Below are the code and all the weights of a small trained network. Each question names an input and a target symbol and asks about switching units off, where a switched-off unit gives its printed mean instead of its output.

import numpy as np


def w(rows, s, z=0):
    codes = np.array(rows[::2]) - 128.0
    scale = np.full(codes.shape[1], s)
    scale[-1] = z or s
    return codes * scale


def f(y):
    return y / 2 * (1 + np.tanh(0.7978845608 * (y + 0.044715 * y**3)))


def softmax(a):
    e = np.exp(a - a.max(-1, keepdims=True))
    return e / e.sum(-1, keepdims=True)


def log_softmax(a):
    a = a - a.max(-1, keepdims=True)
    return a - np.log(np.exp(a).sum(-1, keepdims=True))


def net(x, mask):
    ids = ['βηλμπτφω'.index(c) for c in x.split()]
    T = len(ids)
    res = E[ids] + P[:T]
    u = 0
    for l in range(2):
        r = res
        for j in range(3):
            rows = slice(2 * j, 2 * j + 2)
            q, k, v = (r @ M[l][rows].T for M in (Q, K, V))
            z = softmax(np.where(np.tri(T) > 0, q @ k.T / 2**0.5, -1e9)) @ v
            o = O[l][rows]
            res = res + np.where(mask[u + j], z, o[:, -1]) @ o[:, :-1]
        u += 3
        y = f(res @ A[l][:, :-1].T + A[l][:, -1])
        res = res + np.where(mask[u : u + 12], y, B[l][:, -1]) @ B[l][:, :-1]
        u += 12
    return log_softmax(res[-1] @ U[:, :-1].T + U[:, -1])


Q, K, V, O, A, B = {}, {}, {}, {}, {}, {}
E = w([
[157,167,64,157,98],'β',
[147,144,198,163,82],'η',
[220,59,135,106,60],'λ',
[106,155,181,71,63],'μ',
[101,167,123,145,20],'π',
[169,160,207,107,210],'τ',
[121,145,141,34,159],'φ',
[96,194,12,70,148],'ω',
],0.011)
P = w([
[203,123,125,35,3],'0',
[154,81,137,70,65],'1',
[129,84,138,96,111],'2',
[115,104,129,108,157],'3',
[111,155,104,121,185],'4',
[101,196,79,135,212],'5',
[94,236,66,129,230],'6',
],0.0035)
Q[0] = w([
[254,98,141,147,219],'L0H1',
[140,141,29,163,77],'L0H1',
[155,119,112,107,119],'L0H2',
[124,152,131,123,101],'L0H2',
[101,108,141,125,84],'L0H3',
[187,192,136,52,81],'L0H3',
],0.036)
K[0] = w([
[238,75,253,66,140],'L0H1',
[154,115,27,135,106],'L0H1',
[154,137,107,109,130],'L0H2',
[108,138,120,131,113],'L0H2',
[120,138,115,112,82],'L0H3',
[170,223,84,135,207],'L0H3',
],0.033)
V[0] = w([
[87,131,116,83,162],'L0H1',
[85,206,116,85,217],'L0H1',
[158,103,254,172,140],'L0H2',
[93,61,188,124,16],'L0H2',
[100,78,168,136,55],'L0H3',
[171,202,60,103,240],'L0H3',
],0.0064)
O[0] = w([
[102,107,124,113,90,134],'L0H1',
[72,23,144,125,56,166],'L0H1',
[198,255,101,102,177,160],'L0H2',
[233,126,122,69,29,147],'L0H2',
[118,222,138,107,94,49],'L0H3',
[153,7,118,152,192,254],'L0H3',
],0.0047,0.0036)
A[0] = w([
[71,207,168,142,100,115],'L0N1',
[48,144,110,167,140,12],'L0N2',
[115,120,151,146,111,127],'L0N3',
[80,191,75,108,138,106],'L0N4',
[126,74,169,255,103,39],'L0N5',
[98,122,167,157,93,124],'L0N6',
[62,151,130,139,102,140],'L0N7',
[123,57,154,192,99,68],'L0N8',
[133,146,117,118,139,104],'L0N9',
[129,142,121,122,135,119],'L0N10',
[115,138,30,113,125,33],'L0N11',
[131,110,127,122,124,2],'L0N12',
],0.013,0.0055)
B[0] = w([
[169,44,186,152,144,140],'L0N1',
[149,251,155,108,138,55],'L0N2',
[142,129,132,131,144,102],'L0N3',
[164,55,117,112,119,87],'L0N4',
[78,89,102,76,90,86],'L0N5',
[170,118,124,131,161,93],'L0N6',
[203,89,72,108,158,100],'L0N7',
[78,101,194,129,133,103],'L0N8',
[122,124,124,127,117,97],'L0N9',
[124,126,124,127,122,112],'L0N10',
[61,20,218,173,92,112],'L0N11',
[56,229,169,145,123,4],'L0N12',
],0.018,0.0013)
Q[1] = w([
[104,240,164,35,225],'L1H1',
[66,131,68,76,143],'L1H1',
[32,211,165,161,96],'L1H2',
[101,221,203,100,78],'L1H2',
[214,90,155,69,145],'L1H3',
[224,3,109,120,117],'L1H3',
],0.028)
K[1] = w([
[139,251,246,51,189],'L1H1',
[90,185,115,33,97],'L1H1',
[221,172,147,148,2],'L1H2',
[181,213,241,128,54],'L1H2',
[43,124,96,154,221],'L1H3',
[51,77,44,165,220],'L1H3',
],0.024)
V[1] = w([
[105,111,125,105,110],'L1H1',
[102,114,128,103,102],'L1H1',
[175,142,137,118,152],'L1H2',
[153,84,104,140,89],'L1H2',
[79,96,99,3,96],'L1H3',
[141,141,216,73,179],'L1H3',
],0.02)
O[1] = w([
[172,137,116,122,141,128],'L1H1',
[171,139,123,130,143,115],'L1H1',
[111,69,64,139,93,164],'L1H2',
[206,134,144,30,120,242],'L1H2',
[2,83,88,121,186,252],'L1H3',
[176,149,62,146,238,243],'L1H3',
],0.0097,0.0048)
A[1] = w([
[84,142,185,146,121,62],'L1N1',
[128,160,89,186,150,189],'L1N2',
[111,98,170,176,145,105],'L1N3',
[92,164,78,179,107,70],'L1N4',
[158,206,122,175,158,3],'L1N5',
[155,103,119,166,162,139],'L1N6',
[155,132,163,141,72,125],'L1N7',
[170,205,157,174,102,66],'L1N8',
[130,135,154,226,127,117],'L1N9',
[83,117,76,157,131,126],'L1N10',
[165,147,109,229,143,199],'L1N11',
[115,250,50,74,86,34],'L1N12',
],0.012,0.0058)
B[1] = w([
[129,68,88,89,116,133],'L1N1',
[122,183,128,57,87,218],'L1N2',
[163,130,97,91,105,129],'L1N3',
[174,39,194,104,163,138],'L1N4',
[161,56,85,145,84,182],'L1N5',
[105,86,125,149,186,205],'L1N6',
[125,147,131,212,50,153],'L1N7',
[89,59,155,196,233,144],'L1N8',
[172,121,68,85,94,157],'L1N9',
[135,157,93,254,129,173],'L1N10',
[99,192,230,87,116,248],'L1N11',
[60,135,14,17,101,130],'L1N12',
],0.015,0.013)
U = w([
[58,4,164,73,114,94],'β',
[137,211,162,72,166,253],'η',
[214,56,72,85,181,80],'λ',
[70,93,147,143,29,98],'μ',
[198,74,96,106,94,45],'π',
[141,119,39,81,99,71],'τ',
[147,63,158,148,141,44],'φ',
[73,96,71,160,157,176],'ω',
],0.0039,0.0058)

Each question gives the input, a string of symbols that net reads in full, and the target symbol t.
The units are the heads (2 rows each of Q, K, V and O) and the neurons (one row each of A and B). Each row of codes is followed by its name. A weight is (code - 128) times the scale printed after its matrix; where a second scale follows, it is the last column's (O, A, B and U).
mask holds one flag per unit, layer by layer, with each layer's heads first. A switched-off unit (its flag False) gives its mean, the last column of its rows in O or B, instead of its output. The means were averaged over made-up inputs and are rounded, as every weight is.
A unit's drop is (log p(t) with every unit on - log p(t) with that unit switched off) / (log p(t) with every unit on - log p(t) with every unit switched off).
The circuit of an input: a set's keep is (log p(t) with only the set's units on - log p(t) with every unit switched off) / (log p(t) with every unit on - log p(t) with every unit switched off). Starting from the 12 units with the biggest drops (on a tie, the unit counted first), units are removed one at a time, each time the one whose removal leaves the highest keep (on an exact tie, the one counted first), for as long as the keep stays at least 0.8.
circuit, biggest first: the units of the circuit, biggest drop first
top k neurons: the k neurons with the biggest drops, biggest first
k most important neurons of layer l: the k neurons of layer l with the biggest drops, biggest first
drop when u is switched off: that unit's drop, to one decimal
input λ η η τ ω μ, target β: circuit, biggest first => L1H3; L0N4
input β η μ, target μ: circuit, biggest first => L1H3; L1N7
input λ β β λ ω η, target β: top neuron => L0N8
input ω τ λ τ μ φ, target β: circuit, biggest first => L1H3; L0H2
input λ η τ λ τ μ λ, target η: circuit, biggest first => L1N11; L1H3
input η η τ φ, target ω: circuit, biggest first => L1H3; L1N10; L1H2
input φ φ π, target ω: circuit, biggest first => L1H3; L1N10; L1N11
input φ λ ω τ, target β: circuit, biggest first => L1H3; L0H1
input η β ω ω, target β: top 2 neurons => L0N11; L1N10
input η λ π, target π: 3 most important neurons of layer 0 => L0N1; L0N7; L0N4
input τ τ ω β, target β: top 2 neurons => L0N11; L0N8
input β η τ π, target η: top 2 neurons => L1N11; L1N2
input τ ω τ τ β τ τ, target λ: 2 most important neurons of layer 0 => L0N11; L0N4
input η β η τ λ φ η, target ω: top 3 neurons => L1N10; L1N11; L0N1
input μ λ λ λ ω λ η, target β: top neuron => L1N11
input λ η η π, target π: 2 most important neurons of layer 1 => L1N7; L1N11
input τ λ τ π ω τ, target λ: 2 most important neurons of layer 1 => L1N11; L1N5
input μ τ β β μ ω π, target β: 3 most important neurons of layer 0 => L0N8; L0N5; L0N4
input λ η λ π η, target φ: 2 most important neurons of layer 0 => L0N1; L0N5
input τ η μ ω τ φ, target β: top neuron => L0N11
input φ π ω β, target β: 2 most important neurons of layer 0 => L0N8; L0N11
input τ λ φ λ β μ, target μ: drop when L1N7 is switched off => 0.4
input μ μ η, target φ: drop when L1H3 is switched off => 0.9
input λ λ λ φ, target ω: drop when L1H3 is switched off => 0.6
input φ ω λ, target β: drop when L1H3 is switched off => 2.2
